Below are the code and all the weights of a small trained network. Each question names an input and a class and asks about switching units off, where a switched-off unit gives its printed mean instead of its output.

import numpy as np


def w(rows, s, z=0):
    codes = np.array(rows[::2]) - 128.0
    scale = np.full(codes.shape[1], s)
    scale[-1] = z or s
    return codes * scale


def f(y):
    return y / 2 * (1 + np.tanh(0.7978845608 * (y + 0.044715 * y**3)))


def log_softmax(a):
    a = a - a.max(-1, keepdims=True)
    return a - np.log(np.exp(a).sum(-1, keepdims=True))


def net(x, mask):
    res = np.array(x, float).reshape(1, 6) / 4 @ E
    y = f(res @ A[0][:, :-1].T + A[0][:, -1])
    res = res + np.where(mask, y, B[0][:, -1]) @ B[0][:, :-1]
    return log_softmax(res[-1] @ U[:, :-1].T + U[:, -1])


A, B = {}, {}
E = w([
[198,127,50,140],'x0',
[46,214,59,161],'x1',
[129,129,130,128],'x2',
[132,161,101,7],'x3',
[129,130,130,128],'x4',
[127,128,129,127],'x5',
],0.015)
A[0] = w([
[183,10,173,108,255],'N0',
[85,10,192,96,194],'N1',
[57,150,209,173,187],'N2',
[147,91,212,154,149],'N3',
[44,216,103,33,117],'N4',
[60,113,174,224,202],'N5',
[179,127,99,164,219],'N6',
[154,95,183,165,138],'N7',
[220,107,116,67,163],'N8',
[151,154,112,9,217],'N9',
[114,194,12,139,164],'N10',
],0.012,0.0065)
B[0] = w([
[251,73,128,136,250],'N0',
[169,127,152,34,207],'N1',
[101,181,104,114,183],'N2',
[167,102,90,79,184],'N3',
[75,140,151,84,226],'N4',
[104,180,51,156,201],'N5',
[196,51,75,185,187],'N6',
[138,96,106,93,171],'N7',
[224,219,135,173,217],'N8',
[151,196,138,97,238],'N9',
[83,79,32,102,237],'N10',
],0.011,0.018)
U = w([
[165,60,66,24,230],'0',
[202,20,152,225,117],'1',
[82,187,128,186,255],'2',
[108,29,65,180,19],'3',
[174,129,255,42,63],'4',
[216,187,130,153,79],'5',
[53,134,178,68,78],'6',
],0.0099,0.0036)

Each question gives the input, the list of numbers given to net, and the class t.
The units are the neurons (one row each of A and B). Each row of codes is followed by its name. A weight is (code - 128) times the scale printed after its matrix; where a second scale follows, it is the last column's (A, B and U).
mask holds one flag per neuron, in row order. A switched-off neuron (its flag False) gives its mean, the last column of its row in B, instead of its output. The means were averaged over made-up inputs and are rounded, as every weight is.
A unit's drop is (log p(t) with every unit on - log p(t) with that unit switched off) / (log p(t) with every unit on - log p(t) with every unit switched off).
The circuit of an input: a set's keep is (log p(t) with only the set's units on - log p(t) with every unit switched off) / (log p(t) with every unit on - log p(t) with every unit switched off). Starting from all 11 units, units are removed one at a time, each time the one whose removal leaves the highest keep (on an exact tie, the one counted first), for as long as the keep stays at least 0.8.
circuit, biggest first: the units of the circuit, biggest drop first
unit that matters most: the unit with the biggest drop
k most important neurons: the k neurons with the biggest drops, biggest first
drop of u: that unit's drop, to one decimal
input [-2,-5,-1,-6,8,-4], class 0: circuit, biggest first	N3
input [1,7,-6,-2,-4,-4], class 3: circuit, biggest first	N9, N1
input [0,5,8,0,4,-6], class 2: 3 most important neurons	N0, N1, N3
input [-1,1,-2,-3,-3,-1], class 2: 2 most important neurons	N0, N10
input [-3,0,8,-8,-5,-2], class 0: 4 most important neurons	N8, N3, N7, N1
input [-1,-2,1,2,-8,3], class 4: circuit, biggest first	N10, N5
input [-7,2,3,7,6,-2], class 6: circuit, biggest first	N0, N4
input [1,8,-2,-8,1,-5], class 3: 3 most important neurons	N10, N9, N8
input [1,-6,-8,-3,2,-8], class 1: 2 most important neurons	N0, N10
input [5,7,8,0,8,6], class 3: 2 most important neurons	N1, N9
input [0,2,-5,-7,-5,-2], class 2: 3 most important neurons	N0, N10, N5
input [-1,-8,-2,7,2,-4], class 4: 2 most important neurons	N1, N5
input [1,-7,3,3,-2,-6], class 5: 2 most important neurons	N8, N4
input [-6,6,-8,3,7,-3], class 6: unit that matters most	N4
input [-1,2,4,-6,-5,-6], class 2: 2 most important neurons	N0, N10
input [-2,-8,7,-7,-1,-7], class 0: 2 most important neurons	N1, N3
input [7,-4,8,1,6,4], class 5: drop of N6	-0.1
input [5,-2,-6,7,-2,1], class 5: drop of N8	0.2
input [-8,-5,4,3,-5,-1], class 4: drop of N6	0.1
input [7,-1,0,7,8,8], class 5: drop of N8	0.6
input [-1,6,3,-3,-3,4], class 2: circuit, biggest first	N0
